Here is a tiny trained network, its code and every weight. The questions are about switching its units off for an input and a target symbol, where a switched-off unit gives its printed mean instead of its output.

import numpy as np


def w(rows, s, z=0):
    codes = np.array(rows[::2]) - 128.0
    scale = np.full(codes.shape[1], s)
    scale[-1] = z or s
    return codes * scale


def f(y):
    return np.maximum(y, 0)


def softmax(a):
    e = np.exp(a - a.max(-1, keepdims=True))
    return e / e.sum(-1, keepdims=True)


def log_softmax(a):
    a = a - a.max(-1, keepdims=True)
    return a - np.log(np.exp(a).sum(-1, keepdims=True))


def net(x, mask):
    ids = ['ΣΨαβγεζθμτω'.index(c) for c in x.split()]
    T = len(ids)
    res = E[ids] + P[:T]
    r = res
    for j in range(2):
        rows = slice(4 * j, 4 * j + 4)
        q, k, v = (r @ M[0][rows].T for M in (Q, K, V))
        z = softmax(np.where(np.tri(T) > 0, q @ k.T / 4**0.5, -1e9)) @ v
        o = O[0][rows]
        res = res + np.where(mask[j], z, o[:, -1]) @ o[:, :-1]
    y = f(res @ A[0][:, :-1].T + A[0][:, -1])
    res = res + np.where(mask[2:18], y, B[0][:, -1]) @ B[0][:, :-1]
    return log_softmax(res[-1] @ U[:, :-1].T + U[:, -1])


Q, K, V, O, A, B = {}, {}, {}, {}, {}, {}
E = w([
[19,213,149,75],'Σ',
[139,46,114,88],'Ψ',
[56,106,62,180],'α',
[99,111,171,116],'β',
[116,113,110,83],'γ',
[156,143,69,59],'ε',
[122,163,252,115],'ζ',
[194,135,127,236],'θ',
[84,146,138,53],'μ',
[131,126,131,43],'τ',
[155,214,86,95],'ω',
],0.021)
P = w([
[188,75,187,175],'0',
[151,231,1,68],'1',
[168,79,190,174],'2',
[161,228,6,104],'3',
[156,79,190,179],'4',
[171,239,16,126],'5',
[145,80,190,177],'6',
[174,243,9,136],'7',
[135,77,180,174],'8',
[169,246,13,144],'9',
[126,74,190,171],'10',
[182,238,12,145],'11',
],0.0077)
Q[0] = w([
[165,86,152,132],'h0',
[134,244,86,133],'h0',
[192,8,107,135],'h0',
[96,155,119,194],'h0',
[242,252,202,137],'h1',
[215,95,55,100],'h1',
[150,208,118,92],'h1',
[206,238,98,95],'h1',
],0.012)
K[0] = w([
[252,81,164,146],'h0',
[75,145,97,188],'h0',
[189,116,92,86],'h0',
[123,177,128,139],'h0',
[169,165,151,174],'h1',
[171,96,84,106],'h1',
[152,96,79,152],'h1',
[173,140,103,176],'h1',
],0.017)
V[0] = w([
[93,74,161,99],'h0',
[19,184,106,249],'h0',
[155,254,204,189],'h0',
[83,198,118,78],'h0',
[84,91,127,211],'h1',
[100,185,151,72],'h1',
[116,159,118,176],'h1',
[134,111,142,174],'h1',
],0.0087)
O[0] = w([
[108,174,165,89,121],'h0',
[134,211,124,210,189],'h0',
[147,144,156,100,254],'h0',
[184,159,131,116,240],'h0',
[126,95,123,162,104],'h1',
[63,130,107,147,148],'h1',
[224,2,90,71,155],'h1',
[131,127,78,123,142],'h1',
],0.0073,0.0069)
A[0] = w([
[185,146,77,117,30],'n0',
[145,154,150,120,122],'n1',
[96,154,113,103,73],'n2',
[179,182,95,146,71],'n3',
[173,63,98,137,187],'n4',
[106,116,184,183,163],'n5',
[71,119,173,147,113],'n6',
[119,160,28,165,80],'n7',
[177,218,133,102,83],'n8',
[103,144,56,71,96],'n9',
[85,109,117,188,149],'n10',
[123,141,150,58,111],'n11',
[122,31,193,136,104],'n12',
[87,118,158,98,111],'n13',
[62,116,2,149,254],'n14',
[131,198,101,130,134],'n15',
],0.015,0.0067)
B[0] = w([
[41,154,184,201,173],'n0',
[79,169,155,89,174],'n1',
[88,35,80,182,150],'n2',
[160,140,99,39,203],'n3',
[68,167,152,21,165],'n4',
[253,128,44,165,167],'n5',
[185,177,214,247,160],'n6',
[179,87,237,100,176],'n7',
[76,99,72,139,249],'n8',
[234,110,174,208,170],'n9',
[133,77,82,47,141],'n10',
[146,70,176,77,190],'n11',
[123,81,1,206,167],'n12',
[16,73,149,175,162],'n13',
[112,223,106,184,171],'n14',
[104,51,92,121,211],'n15',
],0.0073,0.018)
U = w([
[21,206,139,173,96],'Σ',
[95,107,76,155,17],'Ψ',
[129,253,64,185,171],'α',
[141,115,99,180,82],'β',
[103,139,121,143,149],'γ',
[199,210,169,60,253],'ε',
[159,164,185,185,164],'ζ',
[200,119,62,135,54],'θ',
[53,195,227,101,109],'μ',
[142,64,147,99,37],'τ',
[74,213,43,56,190],'ω',
],0.011,0.0063)

Each question gives the input, a string of symbols that net reads in full, and the target symbol t.
The units are the heads (4 rows each of Q, K, V and O) and the neurons (one row each of A and B). Each row of codes is followed by its name. A weight is (code - 128) times the scale printed after its matrix; where a second scale follows, it is the last column's (O, A, B and U).
mask holds one flag per unit, heads first, then neurons. A switched-off unit (its flag False) gives its mean, the last column of its rows in O or B, instead of its output. The means were averaged over made-up inputs and are rounded, as every weight is.
A unit's drop is (log p(t) with every unit on - log p(t) with that unit switched off) / (log p(t) with every unit on - log p(t) with every unit switched off).
The circuit of an input: a set's keep is (log p(t) with only the set's units on - log p(t) with every unit switched off) / (log p(t) with every unit on - log p(t) with every unit switched off). Starting from the 12 units with the biggest drops (on a tie, the unit counted first), units are removed one at a time, each time the one whose removal leaves the highest keep (on an exact tie, the one counted first), for as long as the keep stays at least 0.8.
circuit, biggest first: the units of the circuit, biggest drop first
most important unit: the unit with the biggest drop
top k neurons: the k neurons with the biggest drops, biggest first
heads that matter: for each layer, one digit per head in row order, 1 if its drop is at least 0.15 and else 0, layers parted by /
input θ ζ γ τ τ ε θ ω ζ ζ ω Ψ, target ε: circuit, biggest first	n8, n15
input Σ α τ θ α μ ω γ, target α: circuit, biggest first	h0
input τ ε α ζ, target α: circuit, biggest first	h0, n5
input θ ε α τ ζ τ Ψ ε, target α: top 3 neurons	n14, n0, n11
input α α ε Ψ τ β, target α: top 3 neurons	n11, n14, n4
input ε α θ ζ μ γ Σ γ ζ, target ζ: heads that matter	00
input θ ω Σ ω μ, target μ: top 4 neurons	n12, n5, n8, n15
input Σ Σ θ ζ Σ ω τ Ψ, target ω: top 3 neurons	n4, n7, n6
input θ θ τ ζ β Ψ τ ζ β ω ω μ, target ε: circuit, biggest first	n9, n12
input Ψ Σ τ ω ζ ζ Σ τ α ζ, target α: circuit, biggest first	h0, n7
input ζ ε Ψ Σ ζ ζ ζ τ γ Σ ζ ζ, target ω: heads that matter	10
input ε ζ ζ ω τ ζ Σ β Σ ζ θ, target θ: heads that matter	10
input ω θ ζ ω, target ε: top 4 neurons	n7, n9, n3, n12
input θ τ θ Ψ ζ ε Ψ β, target ε: heads that matter	11
input μ θ β θ ζ τ β, target β: top 2 neurons	n12, n5
input ζ γ ζ ζ, target μ: most important unit	h0
input μ θ θ ζ Σ Ψ ζ ζ Ψ ζ ω Ψ, target ω: top 2 neurons	n4, n6
input α α μ μ, target α: circuit, biggest first	h0, n14
input Ψ γ ε ζ, target μ: top 2 neurons	n12, n3
input θ Σ Σ ζ γ Σ Σ β, target ω: top neuron	n9
input ζ ζ ζ μ ζ ω α ε τ ε, target α: top 2 neurons	n14, n9
input Ψ ω ζ ω ω ζ θ ε Ψ θ μ τ, target ε: heads that matter	01
input ζ ζ α τ, target α: circuit, biggest first	h0, n14
input θ μ ω, target ω: heads that matter	01
input ζ τ ζ ω μ β μ Σ μ ζ ω, target ω: heads that matter	10
input Σ ζ γ γ β ω θ θ ζ ζ γ μ, target ε: heads that matter	01
input ζ ω ε μ Ψ ζ ε, target ε: most important unit	n8
input ε Σ τ ζ θ, target θ: top 2 neurons	n12, n5
input ζ α γ μ Σ γ ω ε β Ψ β, target β: top 3 neurons	n12, n6, n5
input ζ ε θ θ γ τ θ ω, target ε: top 4 neurons	n7, n3, n9, n12
